Below is a small trained network, with its code and all its weights. Each question gives an input and a target symbol and asks what happens when units are switched off, that is, made to give their printed mean instead of their output.

import numpy as np


def w(rows, s, z=0):
    codes = np.array(rows[::2]) - 128.0
    scale = np.full(codes.shape[1], s)
    scale[-1] = z or s
    return codes * scale


def f(y):
    return np.maximum(y, 0)


def softmax(a):
    e = np.exp(a - a.max(-1, keepdims=True))
    return e / e.sum(-1, keepdims=True)


def log_softmax(a):
    a = a - a.max(-1, keepdims=True)
    return a - np.log(np.exp(a).sum(-1, keepdims=True))


def net(x, mask):
    ids = ['αβδεζηθλμξτφψω'.index(c) for c in x.split()]
    T = len(ids)
    res = E[ids] + P[:T]
    r = res
    for j in range(2):
        rows = slice(3 * j, 3 * j + 3)
        q, k, v = (r @ M[0][rows].T for M in (Q, K, V))
        z = softmax(np.where(np.tri(T) > 0, q @ k.T / 3**0.5, -1e9)) @ v
        o = O[0][rows]
        res = res + np.where(mask[j], z, o[:, -1]) @ o[:, :-1]
    y = f(res @ A[0][:, :-1].T + A[0][:, -1])
    res = res + np.where(mask[2:6], y, B[0][:, -1]) @ B[0][:, :-1]
    return log_softmax(res[-1] @ U[:, :-1].T + U[:, -1])


Q, K, V, O, A, B = {}, {}, {}, {}, {}, {}
E = w([
[130,151,135,225,187,139],'α',
[208,158,189,163,55,152],'β',
[96,155,4,153,16,137],'δ',
[159,195,142,190,195,147],'ε',
[29,141,33,85,143,210],'ζ',
[189,147,146,88,140,126],'η',
[239,171,210,116,122,145],'θ',
[68,218,140,139,52,34],'λ',
[159,108,110,102,127,84],'μ',
[113,208,60,92,81,127],'ξ',
[226,81,117,80,52,78],'τ',
[57,193,110,81,175,11],'φ',
[165,241,89,126,39,127],'ψ',
[68,92,51,181,225,77],'ω',
],0.012)
P = w([
[254,159,61,112,151,155],'0',
[66,146,140,135,109,175],'1',
[170,122,81,154,124,39],'2',
[68,178,165,165,116,186],'3',
[191,119,85,153,133,65],'4',
[77,189,159,173,119,184],'5',
[199,134,83,145,135,42],'6',
[89,193,174,174,126,179],'7',
[213,128,74,122,110,32],'8',
],0.011)
Q[0] = w([
[51,48,187,96,179,197],'h1',
[118,35,194,121,128,164],'h1',
[67,209,134,164,101,209],'h1',
[94,41,159,157,187,92],'h2',
[244,200,29,141,174,85],'h2',
[114,135,173,198,158,142],'h2',
],0.011)
K[0] = w([
[88,148,159,143,90,63],'h1',
[81,57,152,93,115,146],'h1',
[67,201,111,201,119,94],'h1',
[107,165,38,105,90,114],'h2',
[228,204,1,42,171,185],'h2',
[130,90,205,215,131,108],'h2',
],0.0086)
V[0] = w([
[78,107,129,171,164,110],'h1',
[89,173,38,116,113,170],'h1',
[200,130,217,40,62,109],'h1',
[138,86,169,47,216,91],'h2',
[78,78,205,201,148,38],'h2',
[111,185,177,103,206,254],'h2',
],0.009)
O[0] = w([
[153,90,195,129,145,155,91],'h1',
[129,121,107,78,124,123,194],'h1',
[101,196,142,168,107,147,79],'h1',
[164,218,85,95,248,111,59],'h2',
[120,100,39,167,135,126,2],'h2',
[104,121,200,193,209,97,162],'h2',
],0.012,0.0072)
A[0] = w([
[194,119,58,125,168,40,14],'n1',
[247,152,160,183,106,110,102],'n2',
[87,183,153,140,124,230,1],'n3',
[166,142,92,62,29,2,59],'n4',
],0.0085,0.0061)
B[0] = w([
[154,109,147,69,53,164,150],'n1',
[51,67,87,115,145,117,207],'n2',
[121,77,145,4,100,50,139],'n3',
[120,98,129,156,168,170,254],'n4',
],0.012,0.0084)
U = w([
[53,119,120,176,202,163,95],'α',
[163,99,190,122,54,173,23],'β',
[113,136,59,143,84,135,150],'δ',
[115,213,117,133,213,127,197],'ε',
[2,112,154,71,139,173,1],'ζ',
[171,186,200,107,118,165,170],'η',
[149,135,226,71,173,125,78],'θ',
[51,156,78,150,64,69,107],'λ',
[165,163,75,97,129,105,192],'μ',
[107,205,84,117,121,170,174],'ξ',
[195,102,84,91,106,107,145],'τ',
[28,190,66,128,162,64,137],'φ',
[151,203,112,111,91,131,194],'ψ',
[98,55,15,134,185,52,140],'ω',
],0.0087,0.0072)

Each question gives the input, a string of symbols that net reads in full, and the target symbol t.
The units are the heads (3 rows each of Q, K, V and O) and the neurons (one row each of A and B). Each row of codes is followed by its name. A weight is (code - 128) times the scale printed after its matrix; where a second scale follows, it is the last column's (O, A, B and U).
mask holds one flag per unit, heads first, then neurons. A switched-off unit (its flag False) gives its mean, the last column of its rows in O or B, instead of its output. The means were averaged over made-up inputs and are rounded, as every weight is.
A unit's drop is (log p(t) with every unit on - log p(t) with that unit switched off) / (log p(t) with every unit on - log p(t) with every unit switched off).
The circuit of an input: a set's keep is (log p(t) with only the set's units on - log p(t) with every unit switched off) / (log p(t) with every unit on - log p(t) with every unit switched off). Starting from all 6 units, units are removed one at a time, each time the one whose removal leaves the highest keep (on an exact tie, the one counted first), for as long as the keep stays at least 0.8.
circuit, biggest first: the units of the circuit, biggest drop first
most important unit: the unit with the biggest drop
top k neurons: the k neurons with the biggest drops, biggest first
drop of u: that unit's drop, to one decimal
input α ψ ζ θ α μ λ φ λ, target ω: circuit, biggest first -> [n4; h1]
input ζ ε η α β, target θ: circuit, biggest first -> [h2]
input η ζ φ, target ε: top 2 neurons -> [n2; n4]
input α α ζ ψ ε, target ω: circuit, biggest first -> [n2; h1]
input ω ε μ, target τ: circuit, biggest first -> [n1; h2; h1]
input ω α ζ α δ τ ψ, target τ: circuit, biggest first -> [h1; h2]
input η ω α α φ, target ε: circuit, biggest first -> [h2; h1]
input τ η β ω δ η β θ ξ, target ξ: circuit, biggest first -> [h1; h2; n4]
input τ α ω δ η α ξ, target ξ: circuit, biggest first -> [h2; h1; n4]
input α τ ψ, target ω: circuit, biggest first -> [n2; h1; n4]
input θ η φ ω ψ, target φ: circuit, biggest first -> [h1; n2; h2]
input ω λ λ μ α, target τ: circuit, biggest first -> [h2; n1; h1]
input α θ α ζ δ β α ε τ, target ω: top 2 neurons -> [n2; n4]
input ω θ δ, target τ: circuit, biggest first -> [h1; n1; h2]
input α α β, target ω: circuit, biggest first -> [n2; h1]
input δ α θ φ θ λ δ ζ δ, target β: top 2 neurons -> [n4; n2]
input ω β α, target τ: most important unit -> n1
input θ α ω ζ ζ λ α ω δ, target φ: top 2 neurons -> [n2; n1]
input τ ω δ, target ξ: top 2 neurons -> [n4; n2]
input δ α φ η η ζ α α φ, target β: top neuron -> [n2]
input ζ α ξ ψ λ α ψ, target θ: drop of n3 -> 0.0
input ω μ μ θ δ, target τ: drop of h2 -> 0.5
input α ε α ξ δ β θ, target ω: drop of n2 -> 0.9
input η φ η, target ε: drop of h2 -> 0.6
